Below is a small trained network, with its code and all its weights. Each question gives an input and a class and asks what happens when units are switched off, that is, made to give their printed mean instead of their output.

import numpy as np


def w(rows, s, z=0):
    codes = np.array(rows[::2]) - 128.0
    scale = np.full(codes.shape[1], s)
    scale[-1] = z or s
    return codes * scale


def f(y):
    return np.maximum(y, 0)


def log_softmax(a):
    a = a - a.max(-1, keepdims=True)
    return a - np.log(np.exp(a).sum(-1, keepdims=True))


def net(x, mask):
    res = np.array(x, float).reshape(1, 2) / 4 @ E
    y = f(res @ A[0][:, :-1].T + A[0][:, -1])
    res = res + np.where(mask, y, B[0][:, -1]) @ B[0][:, :-1]
    return log_softmax(res[-1] @ U[:, :-1].T + U[:, -1])


A, B = {}, {}
E = w([
[74,120,202,76,85,52,168,121],'x0',
[85,169,114,63,56,203,254,131],'x1',
],0.012)
A[0] = w([
[35,33,200,128,87,69,88,79,27],'N1',
[176,86,145,192,102,15,86,165,16],'N2',
[60,85,193,103,99,76,143,148,12],'N3',
[193,120,25,106,148,196,124,171,16],'N4',
[155,58,145,186,162,91,95,162,63],'N5',
[132,111,154,137,155,133,93,185,194],'N6',
[178,133,59,224,189,217,61,137,75],'N7',
[127,162,232,95,138,2,107,147,158],'N8',
[162,94,142,153,194,44,50,80,98],'N9',
],0.01,0.011)
B[0] = w([
[232,143,125,110,186,73,152,184,184],'N1',
[179,85,183,76,169,172,195,162,190],'N2',
[211,112,157,93,253,91,230,194,166],'N3',
[159,127,153,91,216,86,223,133,174],'N4',
[112,110,153,99,120,148,146,186,192],'N5',
[27,167,139,111,113,152,113,118,204],'N6',
[163,167,98,171,152,26,130,109,251],'N7',
[159,178,72,229,151,109,92,68,246],'N8',
[162,94,166,41,80,228,124,162,249],'N9',
],0.014,0.013)
U = w([
[167,132,108,148,190,8,132,147,63],'0',
[104,104,141,34,108,239,225,175,40],'1',
[55,172,57,195,44,145,16,66,249],'2',
],0.013,0.019)

Each question gives the input, the list of numbers given to net, and the class t.
The units are the neurons (one row each of A and B). Each row of codes is followed by its name. A weight is (code - 128) times the scale printed after its matrix; where a second scale follows, it is the last column's (A, B and U).
mask holds one flag per neuron, in row order. A switched-off neuron (its flag False) gives its mean, the last column of its row in B, instead of its output. The means were averaged over made-up inputs and are rounded, as every weight is.
A unit's drop is (log p(t) with every unit on - log p(t) with that unit switched off) / (log p(t) with every unit on - log p(t) with every unit switched off).
The circuit of an input: a set's keep is (log p(t) with only the set's units on - log p(t) with every unit switched off) / (log p(t) with every unit on - log p(t) with every unit switched off). Starting from all 9 units, units are removed one at a time, each time the one whose removal leaves the highest keep (on an exact tie, the one counted first), for as long as the keep stays at least 0.8.
circuit, biggest first: the units of the circuit, biggest drop first
unit that matters most: the unit with the biggest drop
top k neurons: the k neurons with the biggest drops, biggest first
drop of u: that unit's drop, to one decimal
input [-2,2], class 2: unit that matters most => N9
input [-4,4], class 0: top 2 neurons => N9, N2
input [1,2], class 2: top 2 neurons => N9, N2
input [-1,1], class 2: top 2 neurons => N9, N2
input [-3,2], class 2: circuit, biggest first => N3, N2
input [5,5], class 0: top 2 neurons => N9, N2
input [1,-4], class 1: top 2 neurons => N9, N7
input [5,4], class 0: top 2 neurons => N9, N3
input [-1,-6], class 1: drop of N9 => 0.4
input [-2,-2], class 2: drop of N1 => 0.1
input [0,-7], class 1: drop of N9 => 0.4
